Here is a tiny trained network, its code and every weight. The questions are about switching its units off for an input and a class, where a switched-off unit gives its printed mean instead of its output.

import numpy as np


def w(rows, s, z=0):
    codes = np.array(rows[::2]) - 128.0
    scale = np.full(codes.shape[1], s)
    scale[-1] = z or s
    return codes * scale


def norm(h):
    return h / np.sqrt((h * h).mean(-1, keepdims=True) + 1e-5)


def f(y):
    return np.maximum(y, 0)


def log_softmax(a):
    a = a - a.max(-1, keepdims=True)
    return a - np.log(np.exp(a).sum(-1, keepdims=True))


def net(x, mask):
    res = np.array(x, float).reshape(1, 4) / 4 @ E
    u = 0
    for l in range(2):
        y = f(norm(res) @ A[l][:, :-1].T + A[l][:, -1])
        res = res + np.where(mask[u : u + 4], y, B[l][:, -1]) @ B[l][:, :-1]
        u += 4
    return log_softmax(norm(res)[-1] @ U[:, :-1].T + U[:, -1])


A, B = {}, {}
E = w([
[155,123,95,114,109,145,89],'x0',
[75,64,61,187,148,136,62],'x1',
[199,20,114,128,144,184,199],'x2',
[94,84,109,1,175,114,64],'x3',
],0.0083)
A[0] = w([
[128,35,117,108,128,196,182,81],'L0N0',
[169,114,191,78,130,86,122,102],'L0N1',
[107,88,108,9,255,92,89,1],'L0N2',
[70,23,89,130,161,134,123,50],'L0N3',
],0.0097,0.004)
B[0] = w([
[94,172,134,73,110,33,133,208],'L0N0',
[137,240,108,122,99,253,70,173],'L0N1',
[209,100,172,205,146,100,67,254],'L0N2',
[109,152,144,127,152,194,146,209],'L0N3',
],0.011,0.0073)
A[1] = w([
[173,53,95,71,172,151,209,4],'L1N0',
[135,168,127,110,134,11,74,70],'L1N1',
[162,87,152,96,136,93,135,96],'L1N2',
[5,62,137,147,178,203,74,100],'L1N3',
],0.011,0.0039)
B[1] = w([
[79,139,32,90,79,5,109,158],'L1N0',
[94,61,74,106,142,31,189,254],'L1N1',
[27,91,134,184,104,45,170,165],'L1N2',
[137,152,137,92,81,226,182,252],'L1N3',
],0.011,0.0058)
U = w([
[10,136,73,46,124,28,115,1],'0',
[203,101,142,215,171,124,75,208],'1',
[133,160,129,67,139,249,106,155],'2',
],0.013,0.0041)

Each question gives the input, the list of numbers given to net, and the class t.
The units are the neurons (one row each of A and B). Each row of codes is followed by its name. A weight is (code - 128) times the scale printed after its matrix; where a second scale follows, it is the last column's (A, B and U).
mask holds one flag per neuron, layer by layer. A switched-off neuron (its flag False) gives its mean, the last column of its row in B, instead of its output. The means were averaged over made-up inputs and are rounded, as every weight is.
A unit's drop is (log p(t) with every unit on - log p(t) with that unit switched off) / (log p(t) with every unit on - log p(t) with every unit switched off).
The circuit of an input: a set's keep is (log p(t) with only the set's units on - log p(t) with every unit switched off) / (log p(t) with every unit on - log p(t) with every unit switched off). Starting from all 8 units, units are removed one at a time, each time the one whose removal leaves the highest keep (on an exact tie, the one counted first), for as long as the keep stays at least 0.8.
circuit, biggest first: the units of the circuit, biggest drop first
unit that matters most: the unit with the biggest drop
k most important neurons: the k neurons with the biggest drops, biggest first
top k neurons in layer l: the k neurons of layer l with the biggest drops, biggest first
drop when u is switched off: that unit's drop, to one decimal
input [8,2,-6,-5], class 0: circuit, biggest first -> [L0N2]
input [-1,8,2,6], class 2: 2 most important neurons -> [L0N3, L1N3]
input [2,-2,-4,8], class 1: 2 most important neurons -> [L0N2, L0N0]
input [-3,-7,-5,8], class 1: top 3 neurons in layer 0 -> [L0N2, L0N1, L0N0]
input [6,5,-3,2], class 2: circuit, biggest first -> [L0N0, L1N3]
input [-6,-8,-6,6], class 2: 2 most important neurons -> [L0N1, L0N0]
input [-8,-6,-3,3], class 2: 2 most important neurons -> [L0N1, L0N0]
input [-7,6,7,-7], class 0: circuit, biggest first -> [L0N2, L0N0]
input [-2,8,7,1], class 2: 3 most important neurons -> [L0N3, L1N3, L1N1]
input [-1,8,-3,4], class 2: 2 most important neurons -> [L1N3, L0N3]
input [7,8,5,-7], class 2: top 2 neurons in layer 0 -> [L0N2, L0N3]
input [6,7,-3,-4], class 2: 3 most important neurons -> [L0N2, L0N0, L1N3]
input [-6,4,2,5], class 1: 2 most important neurons -> [L0N2, L0N3]
input [5,-1,3,2], class 0: unit that matters most -> L0N0
input [-3,4,0,-3], class 2: 2 most important neurons -> [L0N2, L1N3]
input [1,-2,4,6], class 1: top 2 neurons in layer 0 -> [L0N2, L0N1]
input [-1,-6,0,7], class 1: top 2 neurons in layer 0 -> [L0N2, L0N3]
input [8,5,7,1], class 0: 2 most important neurons -> [L0N0, L1N0]
input [2,2,-4,5], class 1: top 2 neurons in layer 0 -> [L0N2, L0N0]
input [6,-5,2,5], class 1: 2 most important neurons -> [L0N2, L1N3]
input [-4,-6,-2,2], class 2: unit that matters most -> L0N1
input [6,-2,0,3], class 1: drop when L0N2 is switched off -> 0.4
input [-2,-1,6,3], class 0: drop when L0N0 is switched off -> 1.9
input [-1,-2,-1,2], class 1: drop when L1N3 is switched off -> 0.1
